Here is a tiny trained network, its code and every weight. The questions are about switching its units off for an input and a class, where a switched-off unit gives its printed mean instead of its output.

import numpy as np


def w(rows, s, z=0):
    codes = np.array(rows[::2]) - 128.0
    scale = np.full(codes.shape[1], s)
    scale[-1] = z or s
    return codes * scale


def norm(h):
    return h / np.sqrt((h * h).mean(-1, keepdims=True) + 1e-5)


def f(y):
    return np.maximum(y, 0)


def log_softmax(a):
    a = a - a.max(-1, keepdims=True)
    return a - np.log(np.exp(a).sum(-1, keepdims=True))


def net(x, mask):
    res = np.array(x, float).reshape(1, 6) / 4 @ E
    u = 0
    for l in range(2):
        y = f(norm(res) @ A[l][:, :-1].T + A[l][:, -1])
        res = res + np.where(mask[u : u + 16], y, B[l][:, -1]) @ B[l][:, :-1]
        u += 16
    return log_softmax(norm(res)[-1] @ U[:, :-1].T + U[:, -1])


A, B = {}, {}
E = w([
[121,130,133,127,126,136,129,137,133,129],'x0',
[50,102,123,109,242,105,161,125,79,102],'x1',
[105,97,44,44,151,90,65,168,153,255],'x2',
[210,86,170,191,211,94,143,235,187,199],'x3',
[124,130,129,128,130,137,129,132,135,128],'x4',
[121,132,133,127,123,131,131,143,125,131],'x5',
],0.0034)
A[0] = w([
[38,56,139,107,253,85,138,130,105,54,159],'L0N0',
[171,121,151,215,178,75,170,189,174,139,78],'L0N1',
[139,128,32,85,159,58,76,178,165,207,17],'L0N2',
[43,85,126,104,168,118,176,110,71,146,122],'L0N3',
[126,94,122,141,35,208,128,123,160,191,78],'L0N4',
[187,97,146,212,181,102,175,178,174,124,95],'L0N5',
[97,138,49,165,117,138,97,77,154,77,115],'L0N6',
[115,78,51,98,109,134,105,140,135,153,91],'L0N7',
[99,68,97,55,138,118,175,130,174,150,71],'L0N8',
[86,119,15,29,133,116,6,155,144,191,71],'L0N9',
[109,184,125,196,119,190,147,148,130,42,170],'L0N10',
[138,170,121,106,71,126,106,111,118,138,59],'L0N11',
[128,110,119,162,160,125,150,100,118,104,165],'L0N12',
[209,116,187,189,95,105,70,181,217,166,112],'L0N13',
[161,129,117,78,84,112,131,109,146,224,97],'L0N14',
[168,106,114,124,190,99,166,164,195,233,2],'L0N15',
],0.0043,0.0023)
B[0] = w([
[47,105,156,40,186,113,199,157,139,81,231],'L0N0',
[79,167,102,94,96,73,180,30,183,110,201],'L0N1',
[88,83,112,111,101,221,47,141,97,54,220],'L0N2',
[172,156,128,240,159,173,69,75,105,118,192],'L0N3',
[180,60,182,112,140,89,192,131,120,138,181],'L0N4',
[81,209,201,110,126,79,135,109,181,186,203],'L0N5',
[111,101,140,158,97,121,106,232,106,79,179],'L0N6',
[123,161,168,136,167,106,168,160,187,100,178],'L0N7',
[156,175,111,200,167,136,115,103,132,163,167],'L0N8',
[144,224,144,172,127,78,249,88,148,200,255],'L0N9',
[155,94,63,117,126,101,53,129,104,108,219],'L0N10',
[121,77,183,92,139,98,135,146,159,84,164],'L0N11',
[84,171,144,98,115,121,94,184,166,142,163],'L0N12',
[160,179,110,210,145,124,101,64,41,142,222],'L0N13',
[114,105,173,80,119,93,152,168,189,80,187],'L0N14',
[161,58,103,83,65,207,49,221,44,3,198],'L0N15',
],0.0037,0.0051)
A[1] = w([
[179,64,115,131,87,159,59,166,121,104,89],'L1N0',
[98,168,128,166,146,125,123,82,126,183,54],'L1N1',
[166,65,86,138,71,174,60,148,131,83,22],'L1N2',
[120,141,110,99,81,124,223,98,147,177,51],'L1N3',
[104,134,121,93,168,95,166,104,135,129,106],'L1N4',
[130,94,190,113,167,111,205,150,168,128,87],'L1N5',
[139,129,127,131,167,119,94,79,104,141,131],'L1N6',
[167,59,128,99,170,141,73,194,114,149,152],'L1N7',
[189,119,101,119,39,136,176,86,178,176,58],'L1N8',
[68,131,86,98,233,158,140,137,75,110,201],'L1N9',
[101,2,123,91,159,188,62,183,103,69,3],'L1N10',
[115,133,138,139,102,127,153,76,109,85,90],'L1N11',
[144,157,100,128,171,161,113,133,86,174,163],'L1N12',
[71,109,124,129,196,155,217,110,75,151,76],'L1N13',
[137,61,135,112,118,149,115,115,91,59,106],'L1N14',
[105,147,86,85,96,144,69,129,116,117,177],'L1N15',
],0.0062,0.0019)
B[1] = w([
[142,84,64,3,23,167,135,112,160,213,187],'L1N0',
[202,92,76,149,121,162,117,112,78,159,155],'L1N1',
[148,103,99,77,99,132,119,155,171,192,187],'L1N2',
[75,114,149,140,202,114,150,129,118,61,171],'L1N3',
[137,104,152,98,52,163,146,158,145,125,189],'L1N4',
[58,98,114,35,104,120,110,134,167,58,174],'L1N5',
[144,154,163,167,90,137,141,196,151,120,142],'L1N6',
[107,87,135,139,141,180,61,99,77,86,168],'L1N7',
[49,133,172,132,208,115,117,140,134,52,196],'L1N8',
[151,158,100,216,157,121,132,110,85,149,254],'L1N9',
[113,107,180,253,218,117,87,161,58,98,190],'L1N10',
[154,104,105,127,154,127,100,174,150,195,193],'L1N11',
[132,133,116,118,78,95,144,108,132,143,150],'L1N12',
[187,114,100,56,38,149,130,99,173,175,204],'L1N13',
[114,103,124,106,160,148,81,181,113,209,191],'L1N14',
[155,126,180,113,140,105,193,114,189,90,179],'L1N15',
],0.0057,0.0061)
U = w([
[168,66,109,28,38,174,33,190,164,178,191],'0',
[9,159,192,39,165,80,219,138,222,16,173],'1',
[67,96,101,216,246,173,75,177,17,100,199],'2',
[130,203,8,123,118,163,255,54,108,197,10],'3',
[211,242,200,234,102,64,114,103,160,122,26],'4',
],0.0088,0.0014)

Each question gives the input, the list of numbers given to net, and the class t.
The units are the neurons (one row each of A and B). Each row of codes is followed by its name. A weight is (code - 128) times the scale printed after its matrix; where a second scale follows, it is the last column's (A, B and U).
mask holds one flag per neuron, layer by layer. A switched-off neuron (its flag False) gives its mean, the last column of its row in B, instead of its output. The means were averaged over made-up inputs and are rounded, as every weight is.
A unit's drop is (log p(t) with every unit on - log p(t) with that unit switched off) / (log p(t) with every unit on - log p(t) with every unit switched off).
The circuit of an input: a set's keep is (log p(t) with only the set's units on - log p(t) with every unit switched off) / (log p(t) with every unit on - log p(t) with every unit switched off). Starting from the 12 units with the biggest drops (on a tie, the unit counted first), units are removed one at a time, each time the one whose removal leaves the highest keep (on an exact tie, the one counted first), for as long as the keep stays at least 0.8.
circuit, biggest first: the units of the circuit, biggest drop first
most important unit: the unit with the biggest drop
k most important neurons: the k neurons with the biggest drops, biggest first
k most important neurons of layer l: the k neurons of layer l with the biggest drops, biggest first
drop of u: that unit's drop, to one decimal
input [-4,1,8,-6,0,-6], class 3: circuit, biggest first => L0N9
input [-3,0,0,2,1,-2], class 4: 3 most important neurons => L0N5, L0N1, L0N13
input [3,7,0,-7,2,-1], class 2: 2 most important neurons of layer 0 => L0N9, L0N1
input [1,1,-3,5,-3,-7], class 1: 2 most important neurons => L0N3, L1N9
input [4,3,-1,1,5,6], class 1: 4 most important neurons => L0N0, L0N13, L1N5, L1N0
input [2,-8,0,1,-3,3], class 4: 2 most important neurons of layer 0 => L0N13, L0N15
input [4,-8,1,-6,-5,6], class 1: 2 most important neurons of layer 0 => L0N15, L0N2
input [-7,-6,-6,0,3,-4], class 0: 2 most important neurons => L0N9, L0N10
input [0,2,-5,0,6,-2], class 2: 2 most important neurons => L0N9, L0N10
input [0,3,0,8,-7,-3], class 1: 3 most important neurons => L0N5, L0N1, L0N10
input [-4,-3,0,5,4,-1], class 4: 2 most important neurons => L0N5, L0N13
input [7,3,-1,7,-7,-1], class 1: 2 most important neurons => L0N5, L0N1
input [-4,0,-7,0,6,-8], class 0: 3 most important neurons of layer 1 => L1N9, L1N10, L1N8
input [3,-6,-5,0,-5,6], class 0: most important unit => L0N9
input [-4,-1,-3,0,4,-3], class 0: drop of L0N9 => 2.3
input [8,3,-4,-7,7,8], class 2: drop of L0N9 => 0.4
input [-4,4,5,-2,-6,-1], class 3: drop of L0N9 => 1.3
input [3,4,2,-8,-5,6], class 3: drop of L0N1 => 0.0
